Below is a small trained network, with its code and all its weights. Each question gives an input and a target symbol and asks what happens when units are switched off, that is, made to give their printed mean instead of their output.

import numpy as np


def w(rows, s, z=0):
    codes = np.array(rows[::2]) - 128.0
    scale = np.full(codes.shape[1], s)
    scale[-1] = z or s
    return codes * scale


def norm(h):
    return h / np.sqrt((h * h).mean(-1, keepdims=True) + 1e-5)


def f(y):
    return y / 2 * (1 + np.tanh(0.7978845608 * (y + 0.044715 * y**3)))


def softmax(a):
    e = np.exp(a - a.max(-1, keepdims=True))
    return e / e.sum(-1, keepdims=True)


def log_softmax(a):
    a = a - a.max(-1, keepdims=True)
    return a - np.log(np.exp(a).sum(-1, keepdims=True))


def net(x, mask):
    ids = ['αβγδζητψ'.index(c) for c in x.split()]
    T = len(ids)
    res = E[ids] + P[:T]
    u = 0
    for l in range(2):
        q, k, v = (norm(res) @ M[l].T for M in (Q, K, V))
        z = softmax(np.where(np.tri(T) > 0, q @ k.T / 4**0.5, -1e9)) @ v
        res = res + np.where(mask[u], z, O[l][:, -1]) @ O[l][:, :-1]
        u += 1
        y = f(norm(res) @ A[l][:, :-1].T + A[l][:, -1])
        res = res + np.where(mask[u : u + 12], y, B[l][:, -1]) @ B[l][:, :-1]
        u += 12
    return log_softmax(norm(res)[-1] @ U[:, :-1].T + U[:, -1])


Q, K, V, O, A, B = {}, {}, {}, {}, {}, {}
E = w([
[201,120,64,76,199,111,93,112,83],'α',
[152,186,72,107,141,179,62,28,108],'β',
[57,227,197,51,89,143,50,52,152],'γ',
[89,238,103,94,193,115,228,150,30],'δ',
[226,141,106,70,140,147,105,75,42],'ζ',
[193,73,111,125,127,85,189,254,193],'η',
[65,102,86,155,141,99,125,113,245],'τ',
[91,124,89,131,33,129,115,141,54],'ψ',
],0.016)
P = w([
[90,125,58,8,158,145,132,184,122],'0',
[111,104,78,125,120,168,144,162,100],'1',
[117,102,103,148,108,141,127,130,87],'2',
[116,117,142,140,115,102,126,109,102],'3',
[133,134,159,143,111,77,121,103,128],'4',
[149,138,169,138,111,68,137,89,152],'5',
[165,140,187,120,114,64,182,74,206],'6',
],0.014)
Q[0] = w([
[163,197,98,137,99,1,93,125,180],'L0H1',
[130,149,193,162,182,180,119,179,164],'L0H1',
[134,162,85,69,190,126,165,90,193],'L0H1',
[32,88,79,158,92,122,121,153,73],'L0H1',
],0.0083)
K[0] = w([
[138,110,132,254,78,34,56,115,72],'L0H1',
[166,221,93,85,173,137,99,128,180],'L0H1',
[189,180,180,160,84,55,164,100,155],'L0H1',
[66,95,79,51,142,237,156,154,89],'L0H1',
],0.0084)
V[0] = w([
[224,154,218,122,157,220,191,133,116],'L0H1',
[55,177,126,154,134,162,226,244,118],'L0H1',
[108,138,80,102,170,107,148,81,254],'L0H1',
[88,202,165,142,255,151,205,75,28],'L0H1',
],0.0056)
O[0] = w([
[254,210,156,99,171,187,54,175,127,2],'L0H1',
[102,122,195,152,100,50,114,131,98,160],'L0H1',
[62,101,182,145,231,128,120,133,140,90],'L0H1',
[63,242,150,187,118,116,140,105,143,117],'L0H1',
],0.0098,0.0052)
A[0] = w([
[126,115,123,46,107,144,167,134,147,2],'L0N1',
[115,132,134,137,135,123,108,170,226,90],'L0N2',
[144,162,154,250,153,115,142,73,130,122],'L0N3',
[112,163,142,106,134,123,207,164,122,74],'L0N4',
[103,150,194,116,103,92,144,103,142,109],'L0N5',
[141,175,133,94,152,178,141,131,151,89],'L0N6',
[105,148,92,166,155,124,60,93,128,154],'L0N7',
[93,124,141,143,203,123,123,99,166,107],'L0N8',
[154,133,155,78,100,58,93,136,121,166],'L0N9',
[164,127,80,112,80,134,99,124,138,89],'L0N10',
[89,173,117,131,119,116,200,121,115,168],'L0N11',
[117,80,100,152,78,120,137,97,157,87],'L0N12',
],0.013,0.0037)
B[0] = w([
[105,105,67,189,114,65,41,174,81,146],'L0N1',
[94,118,207,189,139,171,151,198,60,150],'L0N2',
[157,160,220,79,81,96,195,230,149,152],'L0N3',
[211,78,144,170,139,118,52,58,139,177],'L0N4',
[253,98,143,104,57,111,138,187,121,187],'L0N5',
[222,138,65,140,103,127,154,118,103,142],'L0N6',
[199,66,159,82,152,125,155,158,182,171],'L0N7',
[104,98,227,85,122,131,186,57,112,165],'L0N8',
[160,73,111,215,164,193,167,125,142,188],'L0N9',
[105,121,184,94,122,136,150,67,83,181],'L0N10',
[223,53,163,92,167,42,63,55,115,254],'L0N11',
[147,120,133,186,103,121,64,61,62,233],'L0N12',
],0.007,0.0078)
Q[1] = w([
[251,101,195,142,116,61,179,75,129],'L1H1',
[151,152,126,104,184,124,152,128,143],'L1H1',
[105,163,88,118,110,101,149,133,152],'L1H1',
[186,57,144,168,118,66,159,65,78],'L1H1',
],0.017)
K[1] = w([
[178,195,209,208,135,20,171,124,93],'L1H1',
[187,135,158,166,140,104,71,62,245],'L1H1',
[182,133,75,71,158,197,120,88,64],'L1H1',
[128,247,204,220,160,2,146,99,36],'L1H1',
],0.0095)
V[1] = w([
[205,134,168,81,167,120,106,50,77],'L1H1',
[33,142,97,149,64,240,150,64,147],'L1H1',
[112,212,225,48,3,174,123,245,30],'L1H1',
[80,183,79,175,140,118,149,174,59],'L1H1',
],0.0062)
O[1] = w([
[60,137,55,142,150,161,190,171,133,255],'L1H1',
[109,67,125,129,4,130,120,165,48,7],'L1H1',
[215,76,115,84,143,71,104,78,147,92],'L1H1',
[202,149,153,211,165,132,200,39,69,101],'L1H1',
],0.013,0.0085)
A[1] = w([
[95,120,123,186,49,132,154,100,102,40],'L1N1',
[87,129,177,159,172,109,166,125,113,141],'L1N2',
[111,111,165,174,227,160,180,119,71,137],'L1N3',
[124,179,125,150,222,100,115,109,178,139],'L1N4',
[116,6,194,144,52,110,142,111,54,138],'L1N5',
[61,177,122,104,192,139,131,172,172,50],'L1N6',
[87,120,71,123,154,155,105,150,95,176],'L1N7',
[85,93,245,121,112,194,87,182,80,47],'L1N8',
[205,159,153,100,87,192,94,102,128,117],'L1N9',
[236,213,63,102,94,145,97,184,125,3],'L1N10',
[224,118,217,112,203,151,90,145,128,167],'L1N11',
[200,111,142,164,92,41,139,51,95,222],'L1N12',
],0.012,0.0048)
B[1] = w([
[149,124,77,81,129,122,143,178,244,180],'L1N1',
[94,159,157,29,91,125,119,158,103,178],'L1N2',
[101,142,135,98,112,129,73,138,134,205],'L1N3',
[114,158,139,176,61,126,86,94,58,254],'L1N4',
[170,105,152,146,114,98,171,44,34,247],'L1N5',
[141,148,108,200,55,77,124,68,116,201],'L1N6',
[147,139,205,133,153,142,133,116,178,174],'L1N7',
[54,145,220,68,228,135,140,136,155,144],'L1N8',
[112,140,138,169,160,123,90,177,105,133],'L1N9',
[138,168,130,27,127,145,171,204,11,131],'L1N10',
[103,45,158,140,144,245,108,208,184,168],'L1N11',
[150,46,62,125,110,145,200,127,149,231],'L1N12',
],0.012)
U = w([
[79,190,117,132,99,133,70,124,66,177],'α',
[6,164,69,106,129,221,227,120,171,4],'β',
[138,148,94,14,176,87,160,145,254,210],'γ',
[199,169,190,80,167,127,160,106,190,16],'δ',
[131,180,90,17,151,178,170,197,82,172],'ζ',
[99,70,123,117,153,225,76,178,133,181],'η',
[35,95,209,54,216,143,182,105,122,62],'τ',
[148,49,88,115,132,120,173,70,98,108],'ψ',
],0.008,0.0026)

Each question gives the input, a string of symbols that net reads in full, and the target symbol t.
The units are the heads (4 rows each of Q, K, V and O) and the neurons (one row each of A and B). Each row of codes is followed by its name. A weight is (code - 128) times the scale printed after its matrix; where a second scale follows, it is the last column's (O, A, B and U).
mask holds one flag per unit, layer by layer, with each layer's heads first. A switched-off unit (its flag False) gives its mean, the last column of its rows in O or B, instead of its output. The means were averaged over made-up inputs and are rounded, as every weight is.
A unit's drop is (log p(t) with every unit on - log p(t) with that unit switched off) / (log p(t) with every unit on - log p(t) with every unit switched off).
The circuit of an input: a set's keep is (log p(t) with only the set's units on - log p(t) with every unit switched off) / (log p(t) with every unit on - log p(t) with every unit switched off). Starting from the 12 units with the biggest drops (on a tie, the unit counted first), units are removed one at a time, each time the one whose removal leaves the highest keep (on an exact tie, the one counted first), for as long as the keep stays at least 0.8.
circuit, biggest first: the units of the circuit, biggest drop first
most important unit: the unit with the biggest drop
top k neurons: the k neurons with the biggest drops, biggest first
k most important neurons of layer l: the k neurons of layer l with the biggest drops, biggest first
input β η δ γ ψ ζ, target α: top 3 neurons => [L0N11, L0N4, L1N12]
input η β δ δ, target δ: circuit, biggest first => [L0N3, L0H1, L1H1]
input β ψ β ψ δ β γ, target α: circuit, biggest first => [L0N11, L1H1, L1N4, L1N12]
input ψ δ ψ β, target α: top 2 neurons => [L0N11, L0N4]
input δ γ η α, target α: 2 most important neurons of layer 1 => [L1N4, L1N12]
input η ψ ζ β α β, target β: circuit, biggest first => [L1H1]
input ψ ζ ψ γ β β, target γ: circuit, biggest first => [L1N5, L0N7]
input γ ψ τ α ζ, target τ: top 2 neurons => [L0N12, L1N8]
input δ τ τ α δ, target τ: top 3 neurons => [L1N11, L0N5, L0N8]
input η ψ δ η β, target α: circuit, biggest first => [L0N11, L1N4, L1H1, L1N12]
input β δ δ α, target δ: circuit, biggest first => [L0H1, L0N3]
input ζ δ δ, target ζ: top 2 neurons => [L0N3, L1N10]
input α τ α γ γ, target γ: circuit, biggest first => [L1H1, L0N5, L1N4]
input τ β η ζ, target η: circuit, biggest first => [L0H1, L1N11]
input ζ ψ ψ δ δ δ, target γ: circuit, biggest first => [L1N5, L1H1, L0N11]
input τ τ α β β, target β: 2 most important neurons of layer 0 => [L0N5, L0N11]
input α γ τ ζ η β, target η: 2 most important neurons of layer 0 => [L0N7, L0N2]
input δ γ α β τ α ψ, target α: 4 most important neurons of layer 1 => [L1N4, L1N1, L1N5, L1N11]
input ψ ψ ψ α δ ζ δ, target ζ: circuit, biggest first => [L0H1, L1N10, L0N6]
input ψ ζ τ γ, target τ: top 2 neurons => [L1N8, L0N12]
input γ α η α δ τ, target α: top 4 neurons => [L0N11, L1N6, L1N4, L1N12]
input ψ ψ ψ β β δ α, target α: most important unit => L1N4
input δ β η, target α: 2 most important neurons of layer 0 => [L0N11, L0N7]
input β ζ ψ τ η ζ β, target η: 4 most important neurons of layer 0 => [L0N7, L0N2, L0N6, L0N8]
input α γ δ β ψ η, target α: top 2 neurons => [L0N11, L0N4]
input β γ β, target γ: most important neuron of layer 1 => [L1N4]
